Each row of numbers stands for one node and depends on some of the facts below. Use the named rows to name the rest.

How the nodes are related:
Φ: points at; Λ: belongs to class; μ: is of sort
bapetok: Λ f; μ i
besto: Λ a; μ i
boleper: Λ a; μ i
botrun: Φ plestun; Λ g; μ i
briplim: Φ sugen grusel zedru; Λ c; μ i
bukes: Φ klabri truter; Λ a; μ h
buzotrun: Φ vaflo; Λ e; μ h
dizi: Φ dregromo; Λ b; μ h
dodri: Λ b; μ i
doska: Φ trilur fluzosku; Λ c; μ h
draru: Φ suskas; Λ g; μ i
drefol: Λ d; μ h
dregromo: Φ stufur; Λ a; μ i
dremik: Λ e; μ i
dritrir: Λ b; μ i
droden: Φ temor; Λ b; μ h
droflaren: Φ dregromo dizi; Λ g; μ h
drubren: Φ grodron; Λ b; μ h
duposkul: Λ c; μ h
faflo: Φ faklal statu; Λ g; μ i
faklal: Φ faflo; Λ a; μ h
fisos: Φ trita; Λ a; μ i
flaril: Φ stiklo; Λ e; μ i
fleduba: Φ dritrir; Λ c; μ h
flimel: Λ f; μ h
fluzosku: Λ b; μ i
foves: Φ vestom; Λ f; μ h
gano: Φ povas; Λ c; μ h
gatrik: Λ g; μ h
gigubru: Φ besto grofla kliflir; Λ g; μ h
grapam: Λ a; μ h
griziple: Φ tobror; Λ d; μ h
grodron: Φ drubren; Λ a; μ h
grofla: Λ d; μ h
groskidek: Φ buzotrun; Λ g; μ i
grusel: Φ zedru; Λ g; μ h
kaple: Λ d; μ h
kiskipur: Φ plogro; Λ f; μ h
klabri: Φ bukes; Λ f; μ h
klaplis: Λ e; μ h
klenom: Φ zostal; Λ f; μ i
klesken: Φ rusor; Λ b; μ i
kliflir: Λ g; μ h
klutrum: Λ c; μ i
kugribrul: Λ g; μ h
kuli: Φ lelin; Λ e; μ h
kupes: Φ rodul; Λ d; μ h
kuvul: Λ g; μ h
lazu: Φ stiklo; Λ g; μ h
leklir: Φ fleduba; Λ a; μ h
lelin: Λ g; μ i
lifor: Φ grusel zedru; Λ f; μ h
liklokem: Φ kuvul; Λ f; μ i
livur: Φ drefol; Λ e; μ i
lizedrak: Φ flimel vanek; Λ e; μ i
logal: Λ c; μ h
lovimul: Λ e; μ h
luvin: Φ livur; Λ b; μ h
mabi: Λ g; μ h
memok: Λ d; μ i
metrun: Φ kiskipur; Λ e; μ i
mifam: Φ boleper; Λ f; μ h
miklil: Λ e; μ i
mugra: Λ g; μ i
naplek: Φ truplobrus; Λ e; μ i
nuvo: Φ truplobrus; Λ a; μ i
pasko: Φ sketen; Λ e; μ h
pebram: Φ lazu; Λ f; μ i
plefan: Φ trita; Λ c; μ h
pleklas: Φ logal; Λ g; μ h
plestun: Φ botrun; Λ f; μ h
pliskir: Φ flimel vanek; Λ g; μ i
plogro: Φ kiskipur; Λ b; μ h
ploskes: Λ g; μ i
pluklo: Φ tusi; Λ g; μ i
pogre: Φ skepal; Λ c; μ i
povas: Λ d; μ i
puga: Φ mugra dodri; Λ c; μ i
rabrir: Φ rirus lovimul; Λ c; μ i
rirus: Λ f; μ h
rodul: Λ a; μ h
rugu: Φ stoman; Λ d; μ i
rusor: Λ b; μ h
safum: Φ tosim; Λ g; μ h
sakle: Φ mabi; Λ b; μ h
seron: Λ b; μ h
setori: Φ pliskir; Λ g; μ h
skalil: Φ skogos kliflir; Λ g; μ h
skasis: Φ tobror griziple; Λ c; μ h
skepal: Φ pogre; Λ e; μ h
sketen: Φ pasko; Λ a; μ h
sketradok: Λ g; μ i
skifas: Φ plefan; Λ b; μ h
skogos: Φ gigubru; Λ c; μ h
sopafun: Λ d; μ i
stadun: Λ b; μ i
statu: Λ g; μ h
stiklo: Λ g; μ h
stikun: Φ grodron; Λ e; μ i
stiplis: Φ rusor; Λ f; μ h
stogri: Φ ploskes; Λ f; μ i
stoman: Λ f; μ h
stufur: Λ e; μ h
sugen: Φ briplim; Λ g; μ h
suskas: Λ c; μ h
sutu: Φ flimel; Λ e; μ i
temor: Φ droden; Λ f; μ i
tobror: Φ griziple; Λ b; μ h
tosim: Φ kugribrul; Λ f; μ i
travok: Φ vaflo groskidek stogri; Λ f; μ h
trilur: Φ fluzosku doska; Λ c; μ h
trita: Φ zostal klenom; Λ a; μ i
tritrir: Φ klabri; Λ g; μ i
truplobrus: Φ mugra; Λ d; μ i
truter: Φ klabri; Λ g; μ h
tusi: Φ lelin; Λ a; μ h
vaflo: Φ sopafun; Λ b; μ h
vanek: Φ pliskir; Λ c; μ i
vestom: Φ draru; Λ e; μ h
zedru: Φ grusel; Λ g; μ h
zekos: Φ sakle; Λ e; μ i
zostal: Φ dremik; Λ b; μ i

Known rows:
grapam: [ 10  -8   0   0 -26 -11  -5  13   9   3  27  -2   8  12  11 -16 -18  11
   1  -4   5   5  16  22   9   9  12   4   9  -8  -3   8   0  16  13]
safum: [ -7  -5   1  -5 -10  12  -2  -2  15  12   9   6   6   5  13  11 -15  -4
   1   0  -3  10   3   7   9  -6  14   0  10  -3  10  -5  -4   2   7]
travok: [  4  17  23  -3  33   5  -4   4  -6 -26  14 -23 -20  16  19   6 -17   1
   1  -4 -26   8 -23   9  -4  16   3  -1  16   2 -12 -12   6  27  -7]
buzotrun: [ -8  -1   6   3  16   9   6  18   7 -17  -4 -28 -14  -8  25   3 -26 -14
  26  15   1  11 -23  -3   7  -6   0  10  -9   9   7 -16   2  17 -20]
kaple: [-15  10  11  -5  -8  -9   5  13  27 -29  25  27  -6  21  -3 -18  -5   8
   5  -4  16  -3  12   6   7  -7  19  29  24   6  -7 -12   4  22   7]
lazu: [ -8  -4  -3  -3 -11   8  -1  -1  17  10   8   6  10   3  12   6 -17  -6
   2   1  -1  11   3   6   6  -7  16   4   8  -7  14  -1  -4   0   4]
klaplis: [-17  -5  -6  -1  -4   4  12  19  15   2  -7 -14  -9  -4  -2  12 -14  -2
  24   7  -2  10  -2  -2   3 -12   8  15  -4  -4   7 -16  -2  -6  -3]
doska: [ -2  -6  -5   0  -6  -1   4  14   2  10   4 -25   0   5  -1   8 -20   5
  12  -3 -17  11   3  11  -4   6   6   3   2 -15   1  -2  -3  -4   5]
statu: [ -9   0  -6  -2 -11   0   3   0  19  10   8   7  15   4  11  -5 -20 -12
   5   7   2  12   2   6   3  -6  18   9   3 -12  19   4  -4  -1  -1]
skifas: [ 10  10  12  -9   1   2  16  14   9  26  -5 -10 -21  18  -6   1  -4  18
  14  16 -21  -9  -2  29  -3  12  10   4  26  -8  10 -16   7  -1  -5]
kliflir: [-13 -34  -4   7  -4 -19  -6   8  12  14  17  10  23   0  20  -7   6 -27
   4  23 -10   5  -5   3   9  -3  36  22   2 -29  11 -14   9  -4   4]
sakle: [ -3   9   2  -2   2  -6   6  13  10  -1   5 -12  -4   7  -5   2 -11   5
   7  -3 -16  12  -3   9  -6   5  14   8   3 -17   0  -3  -1  -3   5]
logal: [ -3  -4 -10   2  -6  -9   7  16   5   9   3 -25   6   4  -1  -3 -24  -1
  15   2 -15  12   2  11  -8   7   9  10  -2 -20   7   4  -2  -5   1]
grodron: [  9  -7  -2   1 -25 -13  -4  13  11   1  26  -2  11  11  11 -20 -19   9
   1  -5   7   6  16  22   7   8  14   6   7 -11   1  11   0  14  12]
kupes: [-14   7  15  -6  -8  -4   3  11  25 -29  26  27 -10  21  -2 -10  -2  13
   3  -8  14  -4  12   6   9  -7  17  23  27   9 -11 -15   4  23  11]
pluklo: [ -5   6  -3  12 -15  17  -5 -12   9   9  -1   0  24   2  -1   9   4  -5
   5  -7   1 -10  -8   1  20  -6   0  -5  11   0  11   2   6   5  14]
klenom: [  8  31   9   6   7  -5  20   2   6  17 -12 -11   1  26 -28 -14  13  11
  16  11 -23 -34 -13  26  -3  17   1  10  35 -11  12  -5  21   4  -2]
klutrum: [ -1   5 -10  17  -9  -1   4   4  -3   8  -6 -31  19   2 -14   1  -2  -1
  17  -5 -13  -9  -9   6   6   7  -7   1   0 -12   4   6   8   0  10]
pogre: [  0   5 -10  17  -9   0   3   5  -3   8  -6 -31  20   2 -14   1  -2  -1
  17  -6 -13  -9  -9   6   6   7  -6   0   0 -13   4   7   8  -1  10]
dregromo: [ 10   5  -6  18 -30  -9  -5   4   6  -2  15  -7  31   8  -4 -25  -2   6
   5 -11  12 -14   5  16  17   8   1   3   7  -9   4  19  10  16  18]

Which node is each row?
No name comes twice in this set of rows, the named rows included.
[ -6  15   9  -5   9   6   1   7   7 -14   7  -8  -9  16 -12  18 -10  20
  -1 -27 -21   8   1   8 -14   7  17   4  23 -18  -4  -7  -2  -5  16]	lifor
[ -5 -21  -8 -19 -24  12   8 -21  16   8   7  19  -5  11  -5  -3 -17 -15
   0  12 -22  17  -6   7  21   3  -1  -2  -2  10 -17   2 -10  -3   1]	setori
[-16  -8  -3  -2  -5  11   9  18  14   1  -7 -14 -12  -4  -2  21 -12   4
  22   0  -3  10  -1  -3   4 -12   7   9   0  -1   4 -19  -3  -6   2]	kuli
[ -4  -3 -11   2  -7  -9   7  16   5   8   2 -25   8   3  -2  -2 -24   0
  15  -1 -13  13   3  11  -9   6  11  10  -3 -21   9   4  -3  -7   1]	suskas
[ -4  11  -4  10  -9   4  28  14  15  26 -29 -17   1   3 -19  -9   7  -1
  39  28   1 -30 -13  13  11  -5  -5  16  13   0  27 -14  17  -4 -13]	dremik
[ -3  26   5  11   9  -1   3  -3   0 -10   0 -14   9  16 -24   3  11   6
   5 -14 -22 -12 -14   3   0  10   0   4  17 -12  -7   0  12   5  15]	liklokem
[ -1  19  -2  14  -1  -2   6   3   4  -1  -5 -18  13   5 -18  -3   9   1
  11  -5 -13  -8 -15   4   5   6   0   4   2 -13   0   3   9   1  11]	stadun
[ -6   6  -4  12 -14  12  -2 -11  10  10  -1   1  26   3  -1   4   3  -9
   6  -2   2  -9  -9   1  18  -6   1  -2   8  -2  13   5   7   5  10]	faflo
[ -8  11 -10  15 -14   3   3  -9  15   7  -3   1  35   0  -2 -11  -2 -16
   8   1   6  -7  -9   1  13  -6   7   6   2 -11  22  12   6   0   5]	lelin
[ -9 -40   6   3  -4  -2 -14   4   4  17  20  10   9   2  23  18  13 -14
  -1  13 -17   2  -3   3  18  -4  28   7  13 -15  -2 -25   9   0  14]	skalil
[  6  14  11   2  23  -4   2  12   2 -19   7 -27  -8   3  23 -12 -24  -9
   9   9 -13  13 -24   8  -4  12   8   6  -4  -7   3  -2   4  19 -15]	vaflo
[ -2   7   5  -4   2   0   4  12   8   0   5 -12  -9   8  -4  10  -8   9
   6  -6 -18  11  -3   9  -4   6  12   3   7 -14  -4  -8  -1  -2   9]	luvin

The same nodes again, as new rows of numbers:
Known rows:
gatrik: [-5  6 -3  2 -1  7  4  0 -3 -7 -2 13 -5 -3 10 10  3  6 10  3 -6  6 -7 -1
 -4  6 -3]
sketen: [-9  5  3 -5 11 -5 -6  0 -8 -8  9  6  0  2 15 -6 -6 -1 -3 -4 -4  9 -8 -2
 -2 14  5]
flimel: [ -4   0 -10  24  13  10  -8  26  10   4  -4  -5   4   2   8   0  15  -2
   9 -19   0  19  -1  20 -18   5  -3]
naplek: [  6  -1  -1 -14  -5  -2  -3   3   8  11  -6   7  18  -7  -9   5  -5  -1
  -7  18   6  -6  27   9  20 -14   6]
tusi: [-12   2   2  -2  13  -8  -5   7 -11  -4  13   3   2  -1   6  -4  -1   0
  -1   6  -9  11  -9   0  -3  12   9]
mabi: [ -1   3  -4   1   0   8  -1   5  -1  -3  -2  12  -3  -1   7  12   8   7
  12   4 -11  12  -3   0 -11   3  -5]
dritrir: [ 18  -5 -20 -10 -14  -1 -11   1  16  13  -4  -4  19  12  -7  -2  -2  -4
 -11  -7  17  15   9  -4   2  -3   1]
travok: [-12 -24 -10  11  -3 -10   7 -14 -10   6  12   3   1  -2  -5   9  18   3
  -3  -7 -12  13 -23 -16  13  14   7]
duposkul: [  0   3  38   2  15  -1  17 -16   4 -10   3  -3 -26  -7  -4 -21   8 -14
   1 -18 -16 -37  16   4   6  -3   1]
tritrir: [ -5  -2  -9   7  -9  -2   0   4 -10   4  -5  -8   3  -4   0  12  -7  11
  -2  12  13  -4  -8   3   2 -11  -6]
skifas: [ -2  11 -14 -14  -6  15  11  -8  16  -8 -12  12   7   3  -4 -11  -6 -22
  10   4  -4  24 -18  -9   9  26   7]
trita: [  1  12  -8 -10   0   1 -12  -5  -2  -2   1 -24   2   5   8 -20 -21  -5
   0   4   0  11 -24  -1  -8   5  -1]
buzotrun: [ 13  -9  -2  -5  -3  -7   9 -35  22   8   2  17   5   7 -23  -1  31 -11
 -15 -16 -12   7   4  -7   6   5  13]
foves: [-14  -7 -10   6   2   1   3  18  -9   0   7   3   3  -8   5   7   4  -1
   8   8  -5  11 -12  -5   2  15   4]
miklil: [ 17   3  -7  -8  -9  -2   0 -12  18  10  -8  -4  12   4 -16  -4   2 -11
 -15  -2  14  -7  13   5   5  -9   4]
drefol: [-15   2  13  14   8   2  -7  12 -20 -11   1   6 -18   0  10  11   0  27
  19  19 -19   4  -6  -4 -12 -10  -8]
klutrum: [  9  -2  32   2   4  -8   8 -16   3   0   1 -25 -20  -3  -7 -21  -1  -8
 -11 -19   2 -44  21   8   8 -19  -3]
skasis: [ -9   2  38   7  16  -5  24 -12  -4 -11   3  -3 -25 -13 -11 -18   6 -13
   0  -7 -14 -42  12   4  17  -2   6]
klabri: [ -2  -6 -10   0   1   2  -3  14  -4   1   7   2   3  -1  11   4   6   1
   9  -3 -10  17  -7  -5  -6  14  -2]
besto: [ 13   6  -7 -22  -4 -14 -19  17  -9   5  17 -21   5  10   6  -7 -16  -1
 -14   4  18  -6  -1 -11 -27   0  -4]

Rows to name:
No name comes twice in this set of rows, the named rows included.
[ 14 -10 -14 -17 -12   0 -20  12  10  17  -2   5  26   7   4   7  -7   6
  -5   8   7  17  28   2  13  -8   1]	dodri
[  8  -6 -16  -6 -15  -4  -2   1   9   9  -6  -3  18   7 -11  -1  -8  -6
 -11  -1  22   8   2  -4  13   1   6]	klesken
[  5   7  32  25  17  -2   6  -7  12  -2 -11 -31 -19   1  -7 -29   1 -10
 -11 -36  14 -43  24  32   2 -26  -6]	vanek
[ -1  10  -5  19   2   2   9   1  20   5 -21  -9  12   0 -23  -7   0 -15
 -14 -11  30 -11   9  31   9 -13  10]	lizedrak
[-15   1  -4   8   2   4  10   9 -11  -4  -1  12  -2 -11  -2  13   4   6
  10  18  -7   4 -12  -1   2   5   3]	droflaren
[ -6  -4   7  15  -1  -4 -17  11 -22   0   0 -18 -12   4   5  10  -9  34
   7  17  -2  -3  -4   1 -11 -27 -16]	povas
[ -5  13  -7 -10   0  -1  -6  -9  -7  -5   1 -23   1   2   9 -19 -27  -7
  -2   5   6   6 -27  -1   0   7   0]	fisos
[  2  17  36  -6  12  12  21 -28  10 -19  -5  -9 -33  -6   1 -35  -2 -25
  11 -20 -22 -29  -1   1   4   8  -2]	plefan
[ 10 -15 -13   8 -12  -8  -8 -25  -2  13   4 -10   2   7  -5  11  10  18
 -12 -12   4   4 -10  -6   0 -15  -8]	groskidek
[ -3  11  -4 -11  -5   4   9  15  -9 -12   3  13  -6  -6   6  12  -7  -2
   8  16   6  -5 -11 -15 -18  12  -4]	gigubru

